Here is a tiny trained network, its code and every weight. The questions are about switching its units off for an input and a target symbol, where a switched-off unit gives its printed mean instead of its output.

import numpy as np


def w(rows, s, z=0):
    codes = np.array(rows[::2]) - 128.0
    scale = np.full(codes.shape[1], s)
    scale[-1] = z or s
    return codes * scale


def f(y):
    return np.maximum(y, 0)


def softmax(a):
    e = np.exp(a - a.max(-1, keepdims=True))
    return e / e.sum(-1, keepdims=True)


def log_softmax(a):
    a = a - a.max(-1, keepdims=True)
    return a - np.log(np.exp(a).sum(-1, keepdims=True))


def net(x, mask):
    ids = ['ΘΦβμσψ'.index(c) for c in x.split()]
    T = len(ids)
    res = E[ids] + P[:T]
    u = 0
    for l in range(2):
        q, k, v = (res @ M[l].T for M in (Q, K, V))
        z = softmax(np.where(np.tri(T) > 0, q @ k.T / 2**0.5, -1e9)) @ v
        res = res + np.where(mask[u], z, O[l][:, -1]) @ O[l][:, :-1]
        u += 1
        y = f(res @ A[l][:, :-1].T + A[l][:, -1])
        res = res + np.where(mask[u : u + 8], y, B[l][:, -1]) @ B[l][:, :-1]
        u += 8
    return log_softmax(res[-1] @ U[:, :-1].T + U[:, -1])


Q, K, V, O, A, B = {}, {}, {}, {}, {}, {}
E = w([
[157,103,204,74],'Θ',
[90,106,197,120],'Φ',
[131,91,207,80],'β',
[102,88,205,99],'μ',
[171,144,185,95],'σ',
[126,147,10,116],'ψ',
],0.013)
P = w([
[139,140,39,128],'0',
[169,191,208,254],'1',
[126,218,196,244],'2',
[165,156,157,155],'3',
[140,187,158,118],'4',
[132,193,141,106],'5',
[109,198,131,108],'6',
[127,167,129,122],'7',
[131,158,130,133],'8',
[130,153,132,143],'9',
[123,156,126,156],'10',
[131,150,128,159],'11',
[129,145,130,156],'12',
],0.0091)
Q[0] = w([
[193,87,230,248],'0.h1',
[161,62,73,163],'0.h1',
],0.017)
K[0] = w([
[163,74,75,232],'0.h1',
[195,99,214,249],'0.h1',
],0.014)
V[0] = w([
[61,69,206,1],'0.h1',
[92,117,47,178],'0.h1',
],0.0085)
O[0] = w([
[195,43,209,241,8],'0.h1',
[2,150,116,65,125],'0.h1',
],0.006,0.0012)
A[0] = w([
[108,126,181,79,4],'0.n1',
[72,126,194,125,11],'0.n2',
[72,63,71,192,178],'0.n3',
[77,126,178,153,174],'0.n4',
[73,4,98,136,82],'0.n5',
[151,107,99,214,134],'0.n6',
[101,112,69,147,80],'0.n7',
[108,198,151,152,154],'0.n8',
],0.012,0.0031)
B[0] = w([
[118,186,14,151,224],'0.n1',
[185,143,77,110,222],'0.n2',
[131,212,239,93,152],'0.n3',
[166,191,208,103,254],'0.n4',
[39,152,255,124,133],'0.n5',
[88,112,54,51,197],'0.n6',
[171,45,152,46,146],'0.n7',
[176,53,52,97,246],'0.n8',
],0.011,0.004)
Q[1] = w([
[254,137,201,76],'1.h1',
[61,92,103,48],'1.h1',
],0.023)
K[1] = w([
[16,125,54,14],'1.h1',
[114,6,213,192],'1.h1',
],0.018)
V[1] = w([
[228,17,103,117],'1.h1',
[58,2,181,88],'1.h1',
],0.017)
O[1] = w([
[65,9,99,124,116],'1.h1',
[97,144,83,206,6],'1.h1',
],0.015,0.0025)
A[1] = w([
[59,160,155,79,29],'1.n1',
[166,133,178,104,82],'1.n2',
[123,126,133,128,2],'1.n3',
[162,111,5,121,117],'1.n4',
[93,134,80,214,111],'1.n5',
[122,121,183,119,63],'1.n6',
[98,88,184,117,60],'1.n7',
[103,81,137,187,45],'1.n8',
],0.015,0.0058)
B[1] = w([
[97,129,197,173,175],'1.n1',
[147,53,49,181,247],'1.n2',
[138,125,124,82,128],'1.n3',
[64,228,169,111,215],'1.n4',
[152,45,217,80,194],'1.n5',
[100,101,185,117,166],'1.n6',
[212,186,37,137,184],'1.n7',
[4,152,90,140,173],'1.n8',
],0.016,0.013)
U = w([
[68,151,68,110,12],'Θ',
[107,177,127,172,159],'Φ',
[79,117,157,121,85],'β',
[142,138,196,85,66],'μ',
[141,114,110,2,254],'σ',
[109,192,133,17,151],'ψ',
],0.0066,0.0051)

Each question gives the input, a string of symbols that net reads in full, and the target symbol t.
The units are the heads (2 rows each of Q, K, V and O) and the neurons (one row each of A and B). Each row of codes is followed by its name. A weight is (code - 128) times the scale printed after its matrix; where a second scale follows, it is the last column's (O, A, B and U).
mask holds one flag per unit, layer by layer, with each layer's heads first. A switched-off unit (its flag False) gives its mean, the last column of its rows in O or B, instead of its output. The means were averaged over made-up inputs and are rounded, as every weight is.
A unit's drop is (log p(t) with every unit on - log p(t) with that unit switched off) / (log p(t) with every unit on - log p(t) with every unit switched off).
The circuit of an input: a set's keep is (log p(t) with only the set's units on - log p(t) with every unit switched off) / (log p(t) with every unit on - log p(t) with every unit switched off). Starting from the 12 units with the biggest drops (on a tie, the unit counted first), units are removed one at a time, each time the one whose removal leaves the highest keep (on an exact tie, the one counted first), for as long as the keep stays at least 0.8.
units of the circuit, in order: the units of the circuit, biggest drop first
most important unit: the unit with the biggest drop
k most important neurons: the k neurons with the biggest drops, biggest first
top k neurons in layer l: the k neurons of layer l with the biggest drops, biggest first
input ψ σ ψ β σ σ σ μ μ, target ψ: most important unit : 0.n7
input μ μ σ, target μ: top 2 neurons in layer 0 : 0.n5, 0.n1
input μ σ Φ σ σ σ β σ σ Φ Θ, target μ: top 2 neurons in layer 1 : 1.n5, 1.n2
input Θ σ μ, target Θ: units of the circuit, in order : 1.h1, 0.h1, 1.n8
input σ β σ ψ Θ, target ψ: units of the circuit, in order : 0.h1, 0.n1, 1.n2
input β σ σ σ β σ Φ Φ β μ μ, target β: units of the circuit, in order : 1.h1, 0.h1, 0.n1
input ψ σ β Φ Θ σ ψ σ σ β β β, target ψ: units of the circuit, in order : 0.h1, 1.n2
input β Φ σ β σ σ σ β Φ β β, target β: 2 most important neurons : 0.n6, 1.n5
input ψ β ψ σ σ μ σ Θ σ σ Θ Θ ψ, target ψ: top 2 neurons in layer 0 : 0.n7, 0.n6
input β μ σ σ σ β σ σ σ σ σ, target β: top 2 neurons in layer 0 : 0.n1, 0.n5
input μ σ σ Φ ψ σ Φ μ ψ Φ σ Θ, target μ: 4 most important neurons : 1.n5, 0.n5, 0.n4, 0.n1
input Φ Φ ψ Φ Θ β Θ σ ψ σ σ μ, target Φ: top 2 neurons in layer 1 : 1.n5, 1.n4
input Θ σ Φ Θ Φ, target Θ: 2 most important neurons : 1.n8, 1.n7
input σ σ μ σ σ Θ Φ Φ Θ Φ, target σ: units of the circuit, in order : 1.h1, 0.h1
input β β Φ Θ Φ Φ σ σ Φ σ σ β, target β: 2 most important neurons : 0.n4, 1.n5
input Φ β Φ, target Φ: 3 most important neurons : 0.n4, 0.n8, 0.n5
input Φ σ σ σ Φ Θ σ, target Φ: units of the circuit, in order : 0.h1, 1.h1, 0.n5, 1.n5
input σ Θ Θ, target σ: most important unit : 1.h1
input μ Φ μ β β, target μ: 2 most important neurons : 1.n5, 0.n1
input σ μ μ, target σ: units of the circuit, in order : 1.h1
input σ ψ Θ ψ σ ψ, target ψ: top 3 neurons in layer 0 : 0.n6, 0.n4, 0.n2
input Θ Φ σ σ σ Φ σ σ Φ Φ σ Φ, target Θ: top 2 neurons in layer 0 : 0.n1, 0.n4
input μ Φ μ σ Φ σ Φ β, target μ: 2 most important neurons : 1.n5, 0.n6
input Θ μ σ σ σ σ, target Θ: units of the circuit, in order : 0.h1, 1.h1, 1.n8, 0.n4
input ψ σ ψ σ Φ, target ψ: 4 most important neurons : 0.n1, 0.n7, 0.n8, 1.n4
input Φ ψ σ μ, target ψ: 2 most important neurons : 0.n1, 1.n2
input β β Φ β μ Θ Θ μ, target β: units of the circuit, in order : 0.h1, 1.h1, 0.n1
